Below is a small trained network, with its code and all its weights. Each question gives an input and a target symbol and asks what happens when units are switched off, that is, made to give their printed mean instead of their output.

import numpy as np


def w(rows, s, z=0):
    codes = np.array(rows[::2]) - 128.0
    scale = np.full(codes.shape[1], s)
    scale[-1] = z or s
    return codes * scale


def norm(h):
    return h / np.sqrt((h * h).mean(-1, keepdims=True) + 1e-5)


def f(y):
    return np.maximum(y, 0)


def softmax(a):
    e = np.exp(a - a.max(-1, keepdims=True))
    return e / e.sum(-1, keepdims=True)


def log_softmax(a):
    a = a - a.max(-1, keepdims=True)
    return a - np.log(np.exp(a).sum(-1, keepdims=True))


def net(x, mask):
    ids = ['δεζηθλξπστφψ'.index(c) for c in x.split()]
    T = len(ids)
    res = E[ids] + P[:T]
    u = 0
    for l in range(2):
        r = norm(res)
        for j in range(2):
            rows = slice(3 * j, 3 * j + 3)
            q, k, v = (r @ M[l][rows].T for M in (Q, K, V))
            z = softmax(np.where(np.tri(T) > 0, q @ k.T / 3**0.5, -1e9)) @ v
            o = O[l][rows]
            res = res + np.where(mask[u + j], z, o[:, -1]) @ o[:, :-1]
        u += 2
        y = f(norm(res) @ A[l][:, :-1].T + A[l][:, -1])
        res = res + np.where(mask[u : u + 4], y, B[l][:, -1]) @ B[l][:, :-1]
        u += 4
    return log_softmax(norm(res)[-1] @ U[:, :-1].T + U[:, -1])


Q, K, V, O, A, B = {}, {}, {}, {}, {}, {}
E = w([
[40,250,237,76,8],'δ',
[146,91,157,248,86],'ε',
[227,127,143,221,73],'ζ',
[119,126,63,145,175],'η',
[119,59,151,198,119],'θ',
[235,117,133,147,127],'λ',
[183,161,81,191,90],'ξ',
[197,104,135,121,159],'π',
[198,103,136,121,159],'σ',
[205,124,147,237,67],'τ',
[127,74,157,236,101],'φ',
[120,81,142,131,167],'ψ',
],0.02)
P = w([
[227,2,111,119,18],'0',
[115,157,144,241,229],'1',
[111,178,136,212,181],'2',
[99,185,130,193,153],'3',
[92,191,124,179,139],'4',
[85,195,125,174,132],'5',
[81,192,125,162,125],'6',
[81,194,123,153,120],'7',
[75,194,125,148,116],'8',
[72,194,124,141,114],'9',
[69,196,122,140,111],'10',
],0.0056)
Q[0] = w([
[101,161,186,155,44],'0.h1',
[111,132,182,86,81],'0.h1',
[227,72,106,117,132],'0.h1',
[156,81,154,155,47],'0.h2',
[2,138,96,103,89],'0.h2',
[107,130,125,63,124],'0.h2',
],0.013)
K[0] = w([
[112,157,179,104,3],'0.h1',
[147,82,157,157,78],'0.h1',
[251,154,110,129,199],'0.h1',
[93,186,202,86,80],'0.h2',
[130,129,33,183,133],'0.h2',
[78,114,157,142,182],'0.h2',
],0.011)
V[0] = w([
[127,71,100,143,76],'0.h1',
[119,26,161,234,133],'0.h1',
[143,255,209,187,141],'0.h1',
[190,89,229,200,137],'0.h2',
[111,109,74,101,162],'0.h2',
[83,92,99,191,149],'0.h2',
],0.0092)
O[0] = w([
[24,154,147,124,147,135],'0.h1',
[85,199,219,58,146,230],'0.h1',
[158,184,53,59,1,199],'0.h1',
[60,42,191,167,228,255],'0.h2',
[19,110,78,123,79,80],'0.h2',
[93,108,68,201,130,149],'0.h2',
],0.0081,0.0056)
A[0] = w([
[106,112,184,220,242,87],'0.n1',
[96,57,250,139,125,212],'0.n2',
[118,13,147,162,67,2],'0.n3',
[187,131,129,215,102,143],'0.n4',
],0.012,0.0036)
B[0] = w([
[122,143,188,207,205,249],'0.n1',
[66,165,87,99,104,223],'0.n2',
[194,21,89,178,252,140],'0.n3',
[95,111,177,136,144,199],'0.n4',
],0.016,0.013)
Q[1] = w([
[132,29,85,77,237],'1.h1',
[173,127,79,45,79],'1.h1',
[166,164,226,46,158],'1.h1',
[55,197,161,129,203],'1.h2',
[85,116,247,106,80],'1.h2',
[126,159,82,13,84],'1.h2',
],0.013)
K[1] = w([
[3,112,112,135,181],'1.h1',
[157,125,83,201,160],'1.h1',
[179,159,166,173,209],'1.h1',
[156,146,129,178,161],'1.h2',
[155,158,203,144,93],'1.h2',
[152,130,121,86,136],'1.h2',
],0.021)
V[1] = w([
[112,176,126,184,172],'1.h1',
[93,94,28,142,159],'1.h1',
[90,223,54,84,71],'1.h1',
[70,88,114,94,1],'1.h2',
[181,210,21,113,121],'1.h2',
[216,31,109,106,130],'1.h2',
],0.0085)
O[1] = w([
[94,172,137,97,174,225],'1.h1',
[147,120,225,96,147,77],'1.h1',
[137,78,170,131,87,64],'1.h1',
[34,114,250,172,242,3],'1.h2',
[119,187,62,147,162,39],'1.h2',
[189,117,155,178,154,16],'1.h2',
],0.012,0.0082)
A[1] = w([
[117,135,137,47,63,26],'1.n1',
[174,117,107,83,142,3],'1.n2',
[137,6,102,102,156,83],'1.n3',
[95,129,39,86,175,72],'1.n4',
],0.013,0.0026)
B[1] = w([
[156,65,172,147,197,159],'1.n1',
[225,52,87,72,145,138],'1.n2',
[9,170,75,28,181,152],'1.n3',
[123,97,254,136,74,253],'1.n4',
],0.01,0.0047)
U = w([
[101,149,158,201,211,194],'δ',
[58,252,96,82,99,143],'ε',
[76,151,205,55,38,186],'ζ',
[152,133,171,191,81,2],'η',
[136,78,180,176,98,46],'θ',
[144,129,146,93,119,133],'λ',
[116,77,141,131,123,109],'ξ',
[162,146,111,134,122,116],'π',
[133,110,79,167,122,114],'σ',
[87,118,94,73,141,74],'τ',
[158,146,164,168,83,36],'φ',
[141,128,145,91,120,134],'ψ',
],0.016,0.0062)

Each question gives the input, a string of symbols that net reads in full, and the target symbol t.
The units are the heads (3 rows each of Q, K, V and O) and the neurons (one row each of A and B). Each row of codes is followed by its name. A weight is (code - 128) times the scale printed after its matrix; where a second scale follows, it is the last column's (O, A, B and U).
mask holds one flag per unit, layer by layer, with each layer's heads first. A switched-off unit (its flag False) gives its mean, the last column of its rows in O or B, instead of its output. The means were averaged over made-up inputs and are rounded, as every weight is.
A unit's drop is (log p(t) with every unit on - log p(t) with that unit switched off) / (log p(t) with every unit on - log p(t) with every unit switched off).
The circuit of an input: a set's keep is (log p(t) with only the set's units on - log p(t) with every unit switched off) / (log p(t) with every unit on - log p(t) with every unit switched off). Starting from all 12 units, units are removed one at a time, each time the one whose removal leaves the highest keep (on an exact tie, the one counted first), for as long as the keep stays at least 0.8.
circuit, biggest first: the units of the circuit, biggest drop first
most important unit: the unit with the biggest drop
top k neurons: the k neurons with the biggest drops, biggest first
k most important neurons of layer l: the k neurons of layer l with the biggest drops, biggest first
which heads matter: for each layer, one digit per head in row order, 1 if its drop is at least 0.15 and else 0, layers parted by /
input δ σ η η σ ξ φ η τ η θ, target τ: top 2 neurons : (1.n3; 0.n3)
input λ τ ξ π δ π π η, target σ: 2 most important neurons of layer 0 : (0.n2; 0.n1)
input τ ζ λ δ ψ η, target σ: most important unit : 0.h2
input ξ η η, target ε: circuit, biggest first : (1.h2; 0.n4)
input η θ ξ ξ σ λ ζ η η, target ζ: top 2 neurons : (1.n4; 0.n1)
input θ σ λ ζ ξ σ π η π, target ε: which heads matter : 01 / 11
input ζ ξ ζ τ ε σ δ θ, target τ: top 3 neurons : (0.n3; 1.n3; 0.n1)
input φ θ ψ ξ σ θ, target ε: which heads matter : 10 / 01
input η θ η ξ λ ζ η λ, target ε: which heads matter : 11 / 11
input τ η ψ λ ε η ζ η ζ, target ε: which heads matter : 11 / 11
input σ λ λ π ε η λ, target ζ: top 2 neurons : (0.n2; 1.n4)
input ξ τ η ξ η ξ ζ π τ φ ξ, target ζ: 2 most important neurons of layer 0 : (0.n1; 0.n4)
input δ ξ τ, target η: which heads matter : 11 / 11
input λ π π, target ε: 2 most important neurons of layer 0 : (0.n2; 0.n1)
input τ η η ξ η ψ φ σ φ τ η, target ζ: circuit, biggest first : (0.h2; 1.h1; 0.n1)
input η σ λ λ η η ψ λ ψ λ, target ζ: circuit, biggest first : (0.h2; 1.n4; 1.h2; 0.n2)
input ε σ η λ η σ ζ η ε, target ε: which heads matter : 10 / 01
input ξ ζ ξ δ λ π θ θ ε, target θ: most important unit : 0.h1
input η ξ η, target ε: 3 most important neurons of layer 0 : (0.n2; 0.n4; 0.n1)
input ψ δ σ λ ε, target θ: which heads matter : 11 / 11
input η σ λ λ τ ξ, target δ: top 3 neurons : (0.n2; 0.n4; 1.n4)
